Below are the code and all the weights of a small trained network. Each question names an input and a target symbol and asks about switching units off, where a switched-off unit gives its printed mean instead of its output.

import numpy as np


def w(rows, s, z=0):
    codes = np.array(rows[::2]) - 128.0
    scale = np.full(codes.shape[1], s)
    scale[-1] = z or s
    return codes * scale


def norm(h):
    return h / np.sqrt((h * h).mean(-1, keepdims=True) + 1e-5)


def f(y):
    return np.maximum(y, 0)


def softmax(a):
    e = np.exp(a - a.max(-1, keepdims=True))
    return e / e.sum(-1, keepdims=True)


def log_softmax(a):
    a = a - a.max(-1, keepdims=True)
    return a - np.log(np.exp(a).sum(-1, keepdims=True))


def net(x, mask):
    ids = ['βγδεθπσψ'.index(c) for c in x.split()]
    T = len(ids)
    res = E[ids] + P[:T]
    u = 0
    for l in range(2):
        r = norm(res)
        for j in range(2):
            rows = slice(2 * j, 2 * j + 2)
            q, k, v = (r @ M[l][rows].T for M in (Q, K, V))
            z = softmax(np.where(np.tri(T) > 0, q @ k.T / 2**0.5, -1e9)) @ v
            o = O[l][rows]
            res = res + np.where(mask[u + j], z, o[:, -1]) @ o[:, :-1]
        u += 2
        y = f(norm(res) @ A[l][:, :-1].T + A[l][:, -1])
        res = res + np.where(mask[u : u + 8], y, B[l][:, -1]) @ B[l][:, :-1]
        u += 8
    return log_softmax(norm(res)[-1] @ U[:, :-1].T + U[:, -1])


Q, K, V, O, A, B = {}, {}, {}, {}, {}, {}
E = w([
[111,160,48,208],'β',
[76,170,28,155],'γ',
[168,60,236,135],'δ',
[138,189,131,199],'ε',
[101,153,122,129],'θ',
[59,34,91,84],'π',
[62,251,121,175],'σ',
[227,130,36,56],'ψ',
],0.016)
P = w([
[181,144,39,253],'0',
[106,172,32,109],'1',
[100,146,53,116],'2',
[106,143,82,122],'3',
[115,129,105,120],'4',
[119,122,122,126],'5',
[123,114,136,133],'6',
[126,110,148,134],'7',
[115,83,142,142],'8',
[104,64,117,151],'9',
],0.005)
Q[0] = w([
[181,11,73,77],'L0H1',
[162,96,99,81],'L0H1',
[72,160,145,74],'L0H2',
[76,126,104,157],'L0H2',
],0.012)
K[0] = w([
[222,9,159,89],'L0H1',
[170,125,232,126],'L0H1',
[71,138,2,74],'L0H2',
[92,186,233,79],'L0H2',
],0.0093)
V[0] = w([
[79,176,230,200],'L0H1',
[90,57,98,130],'L0H1',
[96,255,99,32],'L0H2',
[131,126,88,66],'L0H2',
],0.0076)
O[0] = w([
[93,166,134,167,118],'L0H1',
[139,254,187,130,134],'L0H1',
[69,150,164,130,253],'L0H2',
[113,103,85,126,133],'L0H2',
],0.0089,0.0038)
A[0] = w([
[84,99,135,170,148],'L0N1',
[98,167,156,130,95],'L0N2',
[154,143,156,227,75],'L0N3',
[179,65,169,172,129],'L0N4',
[155,66,245,104,106],'L0N5',
[145,62,191,185,90],'L0N6',
[119,52,113,70,252],'L0N7',
[111,147,44,77,29],'L0N8',
],0.011,0.0034)
B[0] = w([
[109,92,168,103,251],'L0N1',
[128,39,122,129,216],'L0N2',
[122,63,111,135,223],'L0N3',
[76,232,170,102,174],'L0N4',
[157,237,218,120,192],'L0N5',
[159,254,116,48,173],'L0N6',
[22,141,188,108,253],'L0N7',
[120,148,140,144,243],'L0N8',
],0.0095,0.0038)
Q[1] = w([
[166,168,169,121],'L1H1',
[56,130,135,198],'L1H1',
[249,79,149,172],'L1H2',
[128,95,170,192],'L1H2',
],0.015)
K[1] = w([
[170,139,8,141],'L1H1',
[206,130,211,106],'L1H1',
[128,66,64,179],'L1H2',
[98,109,180,202],'L1H2',
],0.014)
V[1] = w([
[157,251,134,96],'L1H1',
[166,176,58,27],'L1H1',
[113,203,40,110],'L1H2',
[152,113,167,104],'L1H2',
],0.011)
O[1] = w([
[193,156,209,115,185],'L1H1',
[82,2,73,92,43],'L1H1',
[184,5,231,167,254],'L1H2',
[44,70,55,33,84],'L1H2',
],0.0062,0.0026)
A[1] = w([
[146,91,160,127,108],'L1N1',
[224,79,110,92,189],'L1N2',
[72,166,61,6,125],'L1N3',
[150,86,91,40,254],'L1N4',
[70,168,231,2,148],'L1N5',
[172,109,110,179,112],'L1N6',
[117,65,69,114,172],'L1N7',
[230,160,63,217,152],'L1N8',
],0.011,0.0047)
B[1] = w([
[145,156,48,169,140],'L1N1',
[74,144,175,249,162],'L1N2',
[137,128,138,38,194],'L1N3',
[68,68,161,143,181],'L1N4',
[162,129,48,147,254],'L1N5',
[171,165,127,88,151],'L1N6',
[72,87,168,99,162],'L1N7',
[118,103,127,52,187],'L1N8',
],0.011,0.0091)
U = w([
[192,59,1,169,4],'β',
[80,190,49,209,102],'γ',
[52,10,225,103,173],'δ',
[102,144,59,16,64],'ε',
[201,64,150,139,187],'θ',
[42,157,218,226,169],'π',
[165,114,185,129,126],'σ',
[146,209,179,112,165],'ψ',
],0.0094,0.0028)

Each question gives the input, a string of symbols that net reads in full, and the target symbol t.
The units are the heads (2 rows each of Q, K, V and O) and the neurons (one row each of A and B). Each row of codes is followed by its name. A weight is (code - 128) times the scale printed after its matrix; where a second scale follows, it is the last column's (O, A, B and U).
mask holds one flag per unit, layer by layer, with each layer's heads first. A switched-off unit (its flag False) gives its mean, the last column of its rows in O or B, instead of its output. The means were averaged over made-up inputs and are rounded, as every weight is.
A unit's drop is (log p(t) with every unit on - log p(t) with that unit switched off) / (log p(t) with every unit on - log p(t) with every unit switched off).
The circuit of an input: a set's keep is (log p(t) with only the set's units on - log p(t) with every unit switched off) / (log p(t) with every unit on - log p(t) with every unit switched off). Starting from the 12 units with the biggest drops (on a tie, the unit counted first), units are removed one at a time, each time the one whose removal leaves the highest keep (on an exact tie, the one counted first), for as long as the keep stays at least 0.8.
circuit, biggest first: the units of the circuit, biggest drop first
k most important neurons: the k neurons with the biggest drops, biggest first
top k neurons in layer l: the k neurons of layer l with the biggest drops, biggest first
input ψ π γ, target δ: circuit, biggest first -> L1N5, L1H2
input γ σ β, target π: circuit, biggest first -> L1N5
input β β γ ε, target ψ: 3 most important neurons -> L1N5, L1N8, L0N7
input δ θ θ θ, target β: circuit, biggest first -> L1N5, L1H1, L0N6
input σ γ π θ, target ε: circuit, biggest first -> L0N7, L1N2
input ε θ π β, target ε: 2 most important neurons -> L1N8, L0N7
input ε β β, target ψ: 4 most important neurons -> L1N5, L1N8, L0N2, L1N6
input π ψ δ γ γ σ, target γ: top 2 neurons in layer 0 -> L0N6, L0N4
input γ ε γ ε γ π θ, target ε: 4 most important neurons -> L0N5, L1N3, L0N3, L1N2
input σ σ ε π θ σ ε γ ψ, target δ: 3 most important neurons -> L1N4, L1N2, L0N5
input θ σ θ, target π: top 4 neurons in layer 0 -> L0N7, L0N5, L0N6, L0N4
input σ σ β ε γ θ ψ ε, target δ: 2 most important neurons -> L1N5, L0N3
input σ θ π θ θ θ ψ β, target δ: top 2 neurons in layer 1 -> L1N5, L1N7
input π β θ π θ π ψ σ, target δ: circuit, biggest first -> L1H1
input ε π β π γ θ γ γ β ε, target ψ: top 4 neurons in layer 1 -> L1N5, L1N8, L1N3, L1N4
input σ β β θ π, target ε: top 2 neurons in layer 1 -> L1N5, L1N3
input γ θ γ σ γ ψ δ β, target θ: 2 most important neurons -> L1N8, L1N6
input θ θ θ ε, target γ: top 4 neurons in layer 1 -> L1N3, L1N4, L1N7, L1N2
input ε γ σ ε δ θ δ π σ σ, target γ: 2 most important neurons -> L1N5, L1N4
input ε π γ σ θ δ θ γ, target ε: top 2 neurons in layer 0 -> L0N6, L0N7
input σ σ γ θ π β γ γ ε π, target ε: 3 most important neurons -> L1N5, L1N3, L1N2
input θ σ ψ β ε β π ε, target ε: top 2 neurons in layer 0 -> L0N7, L0N3
input σ ψ β ψ ε, target δ: 2 most important neurons -> L1N5, L1N7
input π δ θ ε θ ψ π ε θ ψ, target π: 2 most important neurons -> L1N2, L0N7
input θ β σ γ, target π: top 3 neurons in layer 1 -> L1N5, L1N3, L1N1
input γ β ε θ ε, target γ: 3 most important neurons -> L0N3, L0N2, L1N3
